Here is a tiny trained network, its code and every weight. The questions are about switching its units off for an input and a class, where a switched-off unit gives its printed mean instead of its output.

import numpy as np


def w(rows, s, z=0):
    codes = np.array(rows[::2]) - 128.0
    scale = np.full(codes.shape[1], s)
    scale[-1] = z or s
    return codes * scale


def f(y):
    return np.maximum(y, 0)


def log_softmax(a):
    a = a - a.max(-1, keepdims=True)
    return a - np.log(np.exp(a).sum(-1, keepdims=True))


def net(x, mask):
    res = np.array(x, float).reshape(1, 8) / 4 @ E
    y = f(res @ A[0][:, :-1].T + A[0][:, -1])
    res = res + np.where(mask, y, B[0][:, -1]) @ B[0][:, :-1]
    return log_softmax(res[-1] @ U[:, :-1].T + U[:, -1])


A, B = {}, {}
E = w([
[117,163,129,124,86,141,121,122],'x0',
[143,108,145,133,157,152,145,159],'x1',
[122,134,116,124,114,125,123,123],'x2',
[80,121,156,33,125,92,223,105],'x3',
[123,135,110,124,113,117,121,115],'x4',
[197,81,161,109,1,14,117,186],'x5',
[114,122,84,113,118,104,115,120],'x6',
[163,59,86,230,75,177,217,67],'x7',
],0.01)
A[0] = w([
[89,113,95,105,139,77,168,117,151],'N1',
[159,80,83,211,64,163,240,68,131],'N2',
[62,107,156,38,118,103,254,125,117],'N3',
[215,109,163,116,38,89,137,214,138],'N4',
[202,116,90,194,120,147,12,157,65],'N5',
[89,196,172,69,168,93,64,201,119],'N6',
[58,95,111,141,151,120,157,179,70],'N7',
[165,156,133,132,167,99,114,113,53],'N8',
[140,127,137,149,156,90,117,104,52],'N9',
[226,94,153,98,110,73,115,141,90],'N10',
[68,172,104,116,194,240,159,136,251],'N11',
[122,122,141,180,157,140,55,119,118],'N12',
[141,116,113,116,112,113,137,72,156],'N13',
],0.0093,0.0018)
B[0] = w([
[172,133,147,126,106,174,124,121,169],'N1',
[149,203,148,166,213,59,81,221,248],'N2',
[114,161,194,37,52,195,181,145,237],'N3',
[84,70,8,157,136,107,166,47,249],'N4',
[183,101,229,2,77,228,160,121,208],'N5',
[130,176,126,190,197,32,96,178,242],'N6',
[114,108,105,80,126,118,127,134,147],'N7',
[104,131,119,153,84,131,127,156,142],'N8',
[132,176,124,153,139,151,160,131,132],'N9',
[127,107,119,151,125,96,187,100,205],'N10',
[119,60,77,179,136,108,168,79,240],'N11',
[98,123,141,72,75,198,186,105,166],'N12',
[103,132,132,139,115,145,126,165,154],'N13',
],0.0088,0.013)
U = w([
[71,93,71,189,145,121,165,10,211],'0',
[146,178,147,172,170,80,93,223,187],'1',
[132,143,198,65,98,186,151,113,2],'2',
],0.011,0.00075)

Each question gives the input, the list of numbers given to net, and the class t.
The units are the neurons (one row each of A and B). Each row of codes is followed by its name. A weight is (code - 128) times the scale printed after its matrix; where a second scale follows, it is the last column's (A, B and U).
mask holds one flag per neuron, in row order. A switched-off neuron (its flag False) gives its mean, the last column of its row in B, instead of its output. The means were averaged over made-up inputs and are rounded, as every weight is.
A unit's drop is (log p(t) with every unit on - log p(t) with that unit switched off) / (log p(t) with every unit on - log p(t) with every unit switched off).
The circuit of an input: a set's keep is (log p(t) with only the set's units on - log p(t) with every unit switched off) / (log p(t) with every unit on - log p(t) with every unit switched off). Starting from the 12 units with the biggest drops (on a tie, the unit counted first), units are removed one at a time, each time the one whose removal leaves the highest keep (on an exact tie, the one counted first), for as long as the keep stays at least 0.8.
units of the circuit, in order: the units of the circuit, biggest drop first
most important unit: the unit with the biggest drop
k most important neurons: the k neurons with the biggest drops, biggest first
drop when u is switched off: that unit's drop, to one decimal
input [3,-6,5,-4,-3,-1,-1,4], class 1: 2 most important neurons : (N2, N3)
input [7,8,2,-8,-6,-6,7,5], class 2: 2 most important neurons : (N5, N4)
input [0,-5,-2,-4,5,-2,3,-2], class 2: units of the circuit, in order : (N4, N2)
input [0,-4,8,7,-4,1,1,4], class 2: most important unit : N3
input [6,7,1,-6,5,0,-5,4], class 2: 2 most important neurons : (N5, N6)
input [0,0,-2,1,-6,5,7,-5], class 0: 3 most important neurons : (N4, N2, N10)
input [-7,-2,8,7,6,5,1,5], class 2: 4 most important neurons : (N3, N6, N11, N1)
input [-7,-7,4,-7,-5,4,4,-5], class 2: 2 most important neurons : (N5, N2)
input [-5,-3,-5,-6,1,-1,-8,7], class 1: 2 most important neurons : (N2, N3)
input [4,7,5,-2,-7,-2,-1,-2], class 0: 4 most important neurons : (N2, N3, N11, N5)
input [5,7,4,-2,-6,6,-5,-5], class 0: 2 most important neurons : (N4, N2)
input [8,-7,8,-3,7,-3,8,5], class 1: 2 most important neurons : (N2, N4)
input [-2,4,-7,4,6,7,-1,-5], class 0: drop when N4 is switched off : 0.9
input [6,-1,6,1,5,7,1,-2], class 0: drop when N4 is switched off : 0.1
input [-3,5,-8,-4,-1,4,3,2], class 0: drop when N1 is switched off : 0.1
input [0,-4,-5,1,-8,-8,-1,-7], class 0: units of the circuit, in order : (N11)
